Below is a small trained network, with its code and all its weights. Each question gives an input and a target symbol and asks what happens when units are switched off, that is, made to give their printed mean instead of their output.

import numpy as np


def w(rows, s, z=0):
    codes = np.array(rows[::2]) - 128.0
    scale = np.full(codes.shape[1], s)
    scale[-1] = z or s
    return codes * scale


def norm(h):
    return h / np.sqrt((h * h).mean(-1, keepdims=True) + 1e-5)


def softmax(a):
    e = np.exp(a - a.max(-1, keepdims=True))
    return e / e.sum(-1, keepdims=True)


def log_softmax(a):
    a = a - a.max(-1, keepdims=True)
    return a - np.log(np.exp(a).sum(-1, keepdims=True))


def net(x, mask):
    ids = ['ΛΞΠΣΩβδεζθμτψ'.index(c) for c in x.split()]
    T = len(ids)
    res = E[ids] + P[:T]
    u = 0
    for l in range(3):
        r = norm(res)
        for j in range(2):
            rows = slice(2 * j, 2 * j + 2)
            q, k, v = (r @ M[l][rows].T for M in (Q, K, V))
            z = softmax(np.where(np.tri(T) > 0, q @ k.T / 2**0.5, -1e9)) @ v
            o = O[l][rows]
            res = res + np.where(mask[u + j], z, o[:, -1]) @ o[:, :-1]
        u += 2
    return log_softmax(norm(res)[-1] @ U[:, :-1].T + U[:, -1])


Q, K, V, O = {}, {}, {}, {}
E = w([
[105,150,90,111],'Λ',
[221,158,102,36],'Ξ',
[147,186,114,185],'Π',
[146,192,199,132],'Σ',
[100,144,96,104],'Ω',
[111,145,110,111],'β',
[158,120,116,97],'δ',
[74,95,119,34],'ε',
[127,124,73,115],'ζ',
[126,252,26,101],'θ',
[184,99,76,138],'μ',
[174,222,182,82],'τ',
[85,121,108,121],'ψ',
],0.021)
P = w([
[173,254,91,54],'0',
[189,220,84,40],'1',
[184,195,83,55],'2',
[161,178,94,70],'3',
[144,156,101,85],'4',
[136,134,102,109],'5',
[129,106,106,113],'6',
[115,86,112,123],'7',
[126,57,121,125],'8',
[115,41,126,130],'9',
[112,25,122,121],'10',
],0.0041)
Q[0] = w([
[47,66,101,19],'L0H0',
[71,220,220,153],'L0H0',
[189,157,192,171],'L0H1',
[76,143,247,193],'L0H1',
],0.013)
K[0] = w([
[146,7,128,16],'L0H0',
[165,218,196,94],'L0H0',
[92,190,112,138],'L0H1',
[148,223,142,121],'L0H1',
],0.015)
V[0] = w([
[32,91,119,174],'L0H0',
[93,61,254,128],'L0H0',
[49,156,169,88],'L0H1',
[115,133,174,28],'L0H1',
],0.0071)
O[0] = w([
[235,146,120,30,45],'L0H0',
[106,255,125,43,3],'L0H0',
[166,55,151,131,100],'L0H1',
[65,85,246,118,198],'L0H1',
],0.006,0.0055)
Q[1] = w([
[93,165,172,107],'L1H0',
[126,157,121,156],'L1H0',
[126,101,116,141],'L1H1',
[2,46,135,90],'L1H1',
],0.012)
K[1] = w([
[178,121,171,198],'L1H0',
[178,159,94,165],'L1H0',
[139,35,180,157],'L1H1',
[168,12,205,2],'L1H1',
],0.0078)
V[1] = w([
[204,80,152,82],'L1H0',
[6,62,251,75],'L1H0',
[4,175,61,200],'L1H1',
[24,250,22,17],'L1H1',
],0.0034)
O[1] = w([
[155,2,59,117,116],'L1H0',
[162,203,70,201,216],'L1H0',
[211,173,130,42,98],'L1H1',
[151,19,92,58,4],'L1H1',
],0.0039,0.0015)
Q[2] = w([
[152,134,222,121],'L2H0',
[80,190,80,97],'L2H0',
[119,1,85,169],'L2H1',
[100,192,94,150],'L2H1',
],0.0097)
K[2] = w([
[105,190,174,126],'L2H0',
[82,2,145,193],'L2H0',
[37,4,203,139],'L2H1',
[120,165,30,165],'L2H1',
],0.0077)
V[2] = w([
[100,89,254,142],'L2H0',
[173,188,131,86],'L2H0',
[135,192,164,93],'L2H1',
[95,121,67,93],'L2H1',
],0.0065)
O[2] = w([
[180,142,202,84,82],'L2H0',
[161,237,154,169,22],'L2H0',
[18,46,2,149,2],'L2H1',
[127,184,182,155,183],'L2H1',
],0.0046,0.0029)
U = w([
[17,153,138,187,117],'Λ',
[178,205,111,245,96],'Ξ',
[113,94,111,118,88],'Π',
[54,110,120,15,128],'Σ',
[75,122,119,151,122],'Ω',
[129,142,121,125,102],'β',
[139,74,215,202,98],'δ',
[157,80,167,84,102],'ε',
[164,91,139,151,107],'ζ',
[106,182,62,141,224],'θ',
[166,63,6,170,104],'μ',
[157,215,173,137,254],'τ',
[231,160,98,66,172],'ψ',
],0.014,0.0081)

Each question gives the input, a string of symbols that net reads in full, and the target symbol t.
The units are the heads (2 rows each of Q, K, V and O). Each row of codes is followed by its name. A weight is (code - 128) times the scale printed after its matrix; where a second scale follows, it is the last column's (O and U).
mask holds one flag per head, layer by layer. A switched-off head (its flag False) gives its mean, the last column of its rows in O, instead of its output. The means were averaged over made-up inputs and are rounded, as every weight is.
A unit's drop is (log p(t) with every unit on - log p(t) with that unit switched off) / (log p(t) with every unit on - log p(t) with every unit switched off).
The circuit of an input: a set's keep is (log p(t) with only the set's units on - log p(t) with every unit switched off) / (log p(t) with every unit on - log p(t) with every unit switched off). Starting from all 6 units, units are removed one at a time, each time the one whose removal leaves the highest keep (on an exact tie, the one counted first), for as long as the keep stays at least 0.8.
circuit, biggest first: the units of the circuit, biggest drop first
heads that matter: for each layer, one digit per head in row order, 1 if its drop is at least 0.15 and else 0, layers parted by /
drop of u: that unit's drop, to one decimal
input ε ζ ψ Ξ δ ε δ μ Ω, target θ: heads that matter => 11 / 00 / 00
input β δ δ β ζ δ ψ μ, target ψ: heads that matter => 10 / 00 / 00
input Σ δ Ω, target Λ: circuit, biggest first => [L0H0]
input θ ψ δ ψ Λ ε τ ψ μ β Λ, target θ: heads that matter => 01 / 00 / 00
input μ Ω Π β, target θ: heads that matter => 01 / 01 / 00
input Λ Ξ μ δ, target μ: circuit, biggest first => [L0H1; L0H0]
input Π Λ τ Λ β, target δ: heads that matter => 10 / 00 / 00
input Λ Λ δ Σ δ, target δ: heads that matter => 00 / 00 / 00
input ζ τ Π β Λ β, target δ: heads that matter => 10 / 00 / 01
input Π δ ψ ε Λ, target Σ: heads that matter => 10 / 00 / 00
input β τ δ, target τ: circuit, biggest first => [L2H0; L0H1]
input ε δ Λ, target Λ: heads that matter => 01 / 11 / 00
input Λ β δ, target δ: circuit, biggest first => [L0H0; L1H1]
input δ δ Λ, target Λ: heads that matter => 00 / 00 / 00
input Λ δ δ ζ μ δ ε ε τ ψ, target Σ: heads that matter => 10 / 00 / 00
input Π ζ δ ψ δ Ξ μ δ, target μ: circuit, biggest first => [L0H1]
input δ Ξ δ ε β, target Σ: circuit, biggest first => [L0H0; L2H0]
input Ω δ ζ β Π β δ μ ε ε β, target Σ: drop of L2H0 => 0.1
input τ Σ ε μ ε ε μ Λ Λ, target θ: drop of L0H0 => 0.2
input μ δ δ ψ ε ψ, target Σ: drop of L0H1 => 0.0
input Σ Σ ε ε Σ δ ε ψ μ Ω, target θ: drop of L1H0 => 0.1
